Each row is followed by its class.
[ 13  11   1  20 -31  -1   8  10  -4   1   4   3  -5 -13 -22  13   7  36
   1  26 -14 -10  16  -6   1  33   6  -7   8  -4  -8   6 -19  -3  25] -> Z671
[ 13  21  -2  12 -39   3   3   1   3   9  16  -8   6  -8  -1  13  14  14
 -13  -6 -12  -2 -14 -13  23  18  -2  -6  -2  24  -6   4 -26   3  16] -> Z322
[ -7   5  12  35  18   4  -2 -15   4  19  -2  -8  17  -6  -6  20   6  41
   9 -15  -6  -1   9  -4 -17  26   5  10  24  -9  15   0  -8  14   3] -> Z666
[-16   6  13  -1  49  17 -21  27 -15 -12  26 -30  41  -5 -39  38   2  26
   7  11 -52 -23  41 -13  16  -2  26 -12 -15 -10  37  -6 -13 -49  -1] -> Z637
[  4  22   8 -27 -18  -7 -12 -34 -16 -72  -8  -7  -2   5 -52   6 -17   4
 -17  22   0  45  -3  33  37 -36 -43 -21 -10  28 -31  -5  24  12 -17] -> Z393
[ -8   2   1  19  -3 -17  11 -18 -23 -48 -15   4  13  -4   2  -2 -17   9
  14 -30  30 -30   8 -26 -12  37 -29 -34   5 -32 -59  27 -18   6  49] -> Z998
[  5  12  15  -3  -8 -17  32  24  17   9  39 -14   9 -39 -23  11 -24   1
  22 -55 -65  58  34  -5  45  46  10 -42  17 -45  -6  78  23  -2  -5] -> Z316
[-10   4 -12  19 -33  -3  18  -1   2  -5   4   5 -14 -23 -19 -16   8   0
  27 -10  -1  14  18 -18  23   6   8   7  -3 -29 -22  10  12 -24  -1] -> Z393
[-29   4  -4  -7 -26  11  -7 -21  30  -4   8  -9   1   6 -17  -8  20  17
   1 -15  11 -20  15 -21  26  12   8 -11  15   3 -23  17  -9  12  18] -> Z671
[-11   9   1 -37  -6 -21 -15  -1 -15 -48 -15  -8   4   7 -14  30 -22  13
 -13 -59  -1  20  26  41  36 -39 -31 -56 -13   5  13 -26  16  12  11] -> Z292
[  2  12   3  34 -16  -4   4   3  10  16   6  -1  -2  -9 -11 -20  -3  18
  30 -18 -14  -1   9  -3  24  19 -11  -7  11   0   4  18 -21   6  16] -> Z322
[-16  13   1   4 -26  -2  -7 -15  14  -4  17 -11  -6   4 -23 -33  11  22
  10  -8 -17 -23   4 -30  14  11 -18 -20  -7  16 -21   3  -1   6  23] -> Z671
[ -7 -14  13  -1 -19 -12 -20 -40 -29 -53  -9 -21   0  22 -24  10 -27  41
  26  38  16  13  23  20 -15 -30   6  25  29 -10 -19  -5   4  -6 -31] -> Z292
[ 50   5  -4 -25   9 -12   5  18 -16 -23 -44  34   6  -7  -3 -22 -21 -18
 -50  28  -3   5 -29  28  14 -24   2   9 -49  20  -6  35 -33 -27  33] -> Z316
[-27  12   0 -10   4  36 -11  11  10 -34 -26   0   8  -2 -27 -56  10  -3
 -10  57 -20 -27  40   1  28  -9 -10   9  59  21  -7 -18 -22  -4  -6] -> Z642
[ -5   7   2   7 -41   1 -10 -11  -1  -2   5 -15 -20   4  -2 -10  -4  22
   1   9 -16 -12  28   5  20  21  36  26  16 -10  -4  16  -7 -11   0] -> Z917
[ 15  11   0   6 -19   9   9  22  -6   8   7  -5 -11  -3 -25  17   7  12
  15   4 -15 -11  29   2  -4  36  20 -15   2 -11   4   0   3  -4  -2] -> Z128
[ 17   3 -14  26  -7  -6   4  18  -2 -22   2   3   5  -8 -10  12  16  18
  -6 -15 -15   3  22  -4   3  17   8   8  25  -5  13 -12 -36   0  21] -> Z998
[-13   6 -13  -1 -17   1   6   0  17 -10 -13 -37  17 -10 -19 -32   8 -40
   8  -1 -15 -17 -31  32  41 -26  21  27  32  -6 -35  45 -29  17  38] -> Z642
[ -4   8 -16   1  27  23   1  32  43  39 -57  13  -3  16  -6 -40  42  29
  67 -21  33  -2  24 -25 -37  20   6  28 -24 -30  48 -61  19 -42   0] -> Z322
[-40  -6 -13  -3 -43  -4  13   2 -30  -2   5   8  -2 -15   8  39  -5  24
  43  12  12 -30  -5  14 -14  28 -11 -13  -7 -20   0   4  17  -3  14] -> Z583
[-15   0  -6  11  12  -2  15 -13 -11  11  18  21   1 -16  -5  14   3  10
   3 -10 -26 -15  21 -14  10  31  -3 -20   6  -4  -4  -4  13  -5 -11] -> Z128
[ -5  -5  -5  11 -16 -30  -4  -8  -4 -24  17 -16   1  -9  -4  -2  12  16
  18  -1 -18   3   5  -5  18  -7   4   6   9  -5 -22  11  -5  10   1] -> Z642
[-24 -20  40  70 -12  26 -12 -28 -15   5 -12 -22  33   2 -48  15 -26   2
  14   1 -41  -1  -3   0  17 -20  15 -26   6 -20 -29   7 -16 -18 -23] -> Z128
[-35 -21  15  39   6 -17 -14 -21  -4   0 -22  27  38   0  38  23 -33  -1
 -28   2 -12 -15 -18  -2  30  -2 -11  11  34  12  10  39 -50   4  11] -> Z917
[ 19   2   9  34   2 -27   9   4  18   4   2  51 -14   2 -22  13  11  -9
  30  -4  18 -43  22 -24   8 -13  -4  -2   3  -3 -11  25 -27 -16  15] -> Z292
[ 34   4 -43 -56 -15 -35  -1  20   7 -34 -11  38  -9 -20   5  19   8 -26
  -9  27  18  -8  24   1  26 -13 -26  14 -14   7  21  38  20  35  14] -> Z292
[-22  11  -9   6  11 -33 -22  -9 -30 -92 -50 -15  12  15 -43 -11  -2   7
   6 -13  -8 -44  -8  33  14 -34 -31  -3 -14   0 -29 -35  -7  -5  42] -> Z917
[-20 -24  20  26 -19   5 -24  10 -15   4   3 -13  12   2  36  18  28  34
 -21   7  -8 -20 -35 -22 -63   4  -2  10 -46  29  15 -17  15  22 -33] -> Z666
[-15   1   9  15 -12   0   1 -14   4   2  17 -11  12 -10  -4   1   5  20
  -3 -16 -15   0   4 -15   5   6   2   5   5  -1  -6  15   0  15  -5] -> Z666
[ 13  18  -3   6 -23   4   9 -18   9  31   8   6 -14   6   2 -20  -6  -6
   5  -2 -31  -9   5  -5  11  34   3   5   9 -19 -28  39  -9  -6  16] -> Z637
[ 35   3 -37   2 -49  33   5 -18  10 -23 -24  24   4   2 -37  -8  19   2
  -4 -15  29 -14  54  -7  44  15  47  43  41 -15 -48  19 -47  -7  17] -> Z865
[ 17  11   3   8  42  29 -16 -34  -3 -43 -55  31  17  16 -22  15  -5 -11
 -12  19  51 -25  27  34  21   8 -25  -4  -4 -19  -1 -19 -29  -8  22] -> Z917
[ 27  -6 -26  -5  31 -33  17  -8 -38 -28 -11  49 -24 -20 -33  -9 -29  31
  12 -15  -5  10  38  65  41 -31   2  -4 -30   3   6   1   9 -21   9] -> Z583
[  4  14   3  -8 -19 -16  -6  10  17  13  21  -3 -19   6 -15  12  14  31
  21 -13  -8   9  10   1   0  26  14  -4   3  17  18  21   2  13   6] -> Z316
[ 39   4  -3 -36 -16   2   5  26  -5  54 -24  13   9  -7 -23  41  -5 -33
  47 -56 -59  18 -25  29 -42  -4 -15  12 -17 -22 -11  10  91  29 -48] -> Z666
[-76   4 -31 -27  22  58  19 -40  24 -27 -52 -17  58 -16 -64 -14  24  23
  23  27  32   2  -5  30  32  16   6  23  22   8 -20   1  33  15  22] -> Z671
[ 13  26  -1   2 -17   3   7   4   7  -4   0  -5  -7 -10 -27 -13   0  28
  24  11  -6   8  30  -5  21  29  -6  -4  14  -4  -2  11  -1   0  10] -> Z322
[ 15  16  29  -9  40 -41 -22  29  28 -65  -9 -35  27  17 -51  22  -6  28
  29 -23   2  11  17  -5  -6   2 -29 -45 -18   4   5  46  11  19  10] -> Z583
[  0   6  16  -4 -20  -3 -10   5  -7  -7   9  13 -16   5  18   0  -4  18
 -17 -20  -1 -21  13   6  16   4  -8 -27 -17  15  -2  11 -23  -7   2] -> Z322
[-11   1  10  -6 -34  -2  -2 -17   5 -18   1  -4   2   9 -22   6  -6  28
   9 -10  17  -5   7   7  19  10   3 -21 -10   1 -33  36  -7  10  20] -> Z671
[ -4  -4  -6  13  -4  -9  19  -1   7   6  19   3 -23  -3  -1  -2  10  29
   7 -23   7  26  14   1   6   0  34  10  -7  -8  14 -14  -6 -15   6] -> Z998
[-46 -14 -14 -19  -9  33  11  52   1 -60 -28  -6  17 -15  -1 -22  30  35
 -50 -25 -16  -6  40  53  37   0  32 -10 -24  -7  36 -20 -36 -37  24] -> Z671
[  3  10   0  14  16 -11  -7  -6   3  -3   8  -7   7  -7  -1 -11  -5  18
  16 -15  -4  -5  17 -18  17  12 -16  -9  10  -9   7   7 -16  -2  11] -> Z322
[  3  -6 -17  -2  26 -43   4  35  39  36  -2 -19 -19 -16  17  50 -11 -42
 -11 -69  29   2   4   8  21 -28  40 -30  75 -23   1  31 -14  53  21] -> Z583
[-10  20  -1   0  -8   5  11  -6   9   3  21  -3   1 -10 -43   5  18  26
  31 -16 -10  -9  12  -2  13  42  14  -8   3  14 -13  29  10   2  15] -> Z316
[-10  16  15  -8  21  25   2   8  11  -6   9  31  33  -4 -31  38   9   6
  -7 -15  -3 -31  10  13  27  29 -36 -48  -3  35   6  20 -16  14  22] -> Z671
[ 17  -4  12  73  34  -6 -11  10  35 -13 -19 -26 -24  10   0 -31  35  26
 -57 -71  34  15   7  -9 -11  -4  32 -38  -7  32 -16 -39 -33  40  11] -> Z865
[-48  -6 -10  -4 -50 -50  41 -25  11 -48 -13  63 -59   3  14 -11   0  -5
 -31  -8  29   5 -23  61  54 -51 -17 -16  -5  -2 -34   8 -27  -2  26] -> Z583
[ -5   8  -9 -11 -40  -8   9   1  10   9  23 -13 -26  -1  -3  -9   9  17
  -4 -17  -1  -9  12 -17  12   1  37  -1   8   6 -21   6  -1 -16   1] -> Z583
[-22 -15   6  13  70 -16 -12 -25  26  25  -1  24  21 -15  10  57  14  20
  -5 -18  15  -9  -1 -33 -10   9  -6 -29 -13  13  17  15  35  18 -23] -> Z583
[-15  14  -5   0 -33   5   3 -15  22 -13   4 -16   3   1 -25 -11  22  26
  19  -8   7 -14   9 -24   8  38 -10 -16  -2  -9 -29  16   3  13  29] -> Z671
[ -8   6   1   7 -24   2   5  -9   0 -31  17   7 -11 -18 -29 -15  -9  15
  14  11 -16  -6  48 -20  31  21  -4 -13  10 -19 -24  35   8   7   1] -> Z865
[  1   2 -12  10   9 -43  13  12   5 -22  16  -1  -1 -13  -7  13  10  28
  21 -21  -5 -11  21 -39  -8  21   6  -6  14 -15 -16  15   2 -12   5] -> Z583
[-10  14   2 -18 -32   8 -15   4   6 -13   9 -17 -11  12 -25   9  13   5
  21   4   9 -30  10   7  17 -14  13   6  19   8 -12   4 -14   3   1] -> Z322
[-23  -5 -30   8 -16 -44  27  22 -21 -11 -23  20  22  -8  14   8   3   9
  14 -42 -13 -21 -36  -2 -19  -8 -18  16  25  29 -17 -19  -6  -1  25] -> Z292
[ -8   4  -5  12 -10 -14  25 -12  -7 -24   6   9 -17 -16 -23  -8  -1  30
  21   4  -4  18  21   6   9  17   4   2  -4 -19 -13  12  13  -4  15] -> Z998
[-12   9   1   0  -1   0   0 -21  14  20  10 -17  -5  -8 -12 -19  17  11
  12 -11 -25 -10  13 -21  15   5  29   6  23   2 -36   6  18  -6 -10] -> Z642
[ 38  14 -43 -63 -15  26  -6 -23   2  -3 -31  29   4  23 -13 -49 -11 -27
  15 -51  16 -11  39 -16  28  -8  -5  26  10 -17 -27  -9  -7 -30  23] -> Z998
[ 13   9   2   2 -20 -20  14   6  24   8 -60  43 -25   4 -28  -2   2 -13
   4  25  41  -8 -26  30  12 -41  -2   0 -42  20  -8  22   9   8  35] -> Z292
[ 26  -7  11   3  11  29   3  27   3  43 -17  28   0   9 -28  34  -2 -66
   5  20   8 -34 -33  39  -8 -27  12  -2  -8  24  -1  17  -3  19 -18] -> Z128
[  4   9   8  15 -32  16   8  -8  -2  25   2  12 -20  -9   3 -11  -8  14
  -1  21  -9   0  12   2  16  12  10   3  14  -6  -7   3 -16 -17  -7] -> Z322
[ 40   8   2 -11  20   1  -4 -13  15  53   5  30 -53  30   8 -43   1  -5
   4 -19   4 -20  -1  21 -18 -15  26  40  37  42 -18   1  -6   1 -38] -> Z322
[ 30   0  -6  -4  36 -15 -16 -16 -11 -25  41   1  20  11 -20  22  -7  37
  17  14  -4   8  35 -32  -1   0  12  40  35  12  13  -6 -27 -16 -22] -> Z865
[ 36  11  -3   0  16 -28   6   3  -5  31  18   8  21  -5  22  59 -11   2
   1  12  16  22 -45 -10  -2  -4 -15  10   2  20  27   1 -31   6  11] -> Z322
[  3  16  -5   9   1 -18  -7 -19  22 -21  12  -6 -11   0 -12 -30  25  46
   6  -4  -2   4  23 -23  21  17  -4   9  -9  13   2   8  -7   0   5] -> Z322
[  3  17  -8 -11  -1   1 -17  -2  15   4   9  -4   2   3 -24 -26   6  12
  26  -8  11 -24  18 -29  13  25  -3  -7   1  23   2  30  -7  13  29] -> Z316
[ 10   4   5  10 -38  11   7 -10 -12  28  17  -5   2 -10  -9  19  -8  11
   6   5  -7   9 -10  10   6  -4  15  15  -8  -3   0  12  -5   7   1] -> Z666
[ 18   3  10  40 -26   8   7  -3  -6  10   8   1  -9  -9 -10  -2   6   9
   6 -13 -25 -12  13   3 -14  19   7  13  28 -24 -19   8 -16   9  -8] -> Z666
[ -6   2  -2  11 -24  -6   1  -6   0  -2  15   6 -21  -1 -33 -12  15  22
  26   1  -2 -11   7  -6   8   4  22   4 -13  12 -16  10   0  -8   5] -> Z316
[   4    7   -1  -13   -6   -3   -7  -51  -19  -22  -57   30  -38    3
  -19 -114  -36   20  -24   49  -20   11  -19   49   26  -29  -29    8
  -62   34  -19   22   20   -8   23] -> Z316
[ -5   8 -16  -2  -8 -38 -25 -49 -18  -3   1  56   0  18 -27   1 -19  20
  68   3  36 -20   5 -31  36 -39 -57   8 -38  21   7  -6  -7 -26  32] -> Z393
[  3   6  -2  -1 -13  -7  16 -22  12  -2  13   9  -4   3  -9  12  17   9
   7  -8  -3   7 -11 -22  -5  11  14  18  -4 -10 -24  10   3 -16   4] -> Z998
[ 24  31 -14  -8   2  -3  17 -21  57  95  -8  33  -5   7 -15  10  15   9
  25 -27  18   0   4 -74   9  24  17   4  24  -6 -13 -13   1 -22  32] -> Z671
[ 11  -4  -8  15  91 -64   4 -12   6  11 -12  -3   7 -13 -18  -1 -14  57
  50  23 -24  11  13 -28 -37   9   9  40  29 -43  17   7  20 -24   9] -> Z671
[-23   2   9   6 -28  -9  -4   6  21  -9  18  -6  -9   2 -21  -1  18   2
  24  -5   4 -33  15 -25  11 -15   9  -6  -3   8  -6  19   5   0   3] -> Z292
[-31  -8 -26  16 -26 -21  -1 -22  35 -11  -6  30   4  -1   3 -35  28  43
  48  34 -12  -1  48 -62  13   9  -9  61  27 -29  38  -3  -9 -37  -2] -> Z292
[ 46 -14  -3  20  -5  -5  -8 -12 -55   7   8  32  -8  -9 -48  -4 -42  -6
  59 -15   5 -39  32  26  16 -38   2  14 -19 -17 -30  29  -6   0   4] -> Z666
[ -9   7  -3 -14 -19 -20   3  -2  10  -4  20   2  -5  -5 -21  18   1  22
  21 -33 -16  -8  27 -12  22  16  -1 -23  11 -19 -19  22   9   3  14] -> Z671
[-24 -39  -5  20   1 -13  21  -5  10 -44 -32  16 -16   8  23 -62  10   4
 -39 -17  -9  27 -35  66 -10 -28   0  31  12  14 -28   7 -16  21 -25] -> Z671
[-22  11   3   3 -11   9  11  -6  -1  -8   6   3  -3   2 -30  27  16   5
  10  11   7 -28   7   7  10  16   9 -19  -6  -1  -8  -4  -2  -3  11] -> Z128
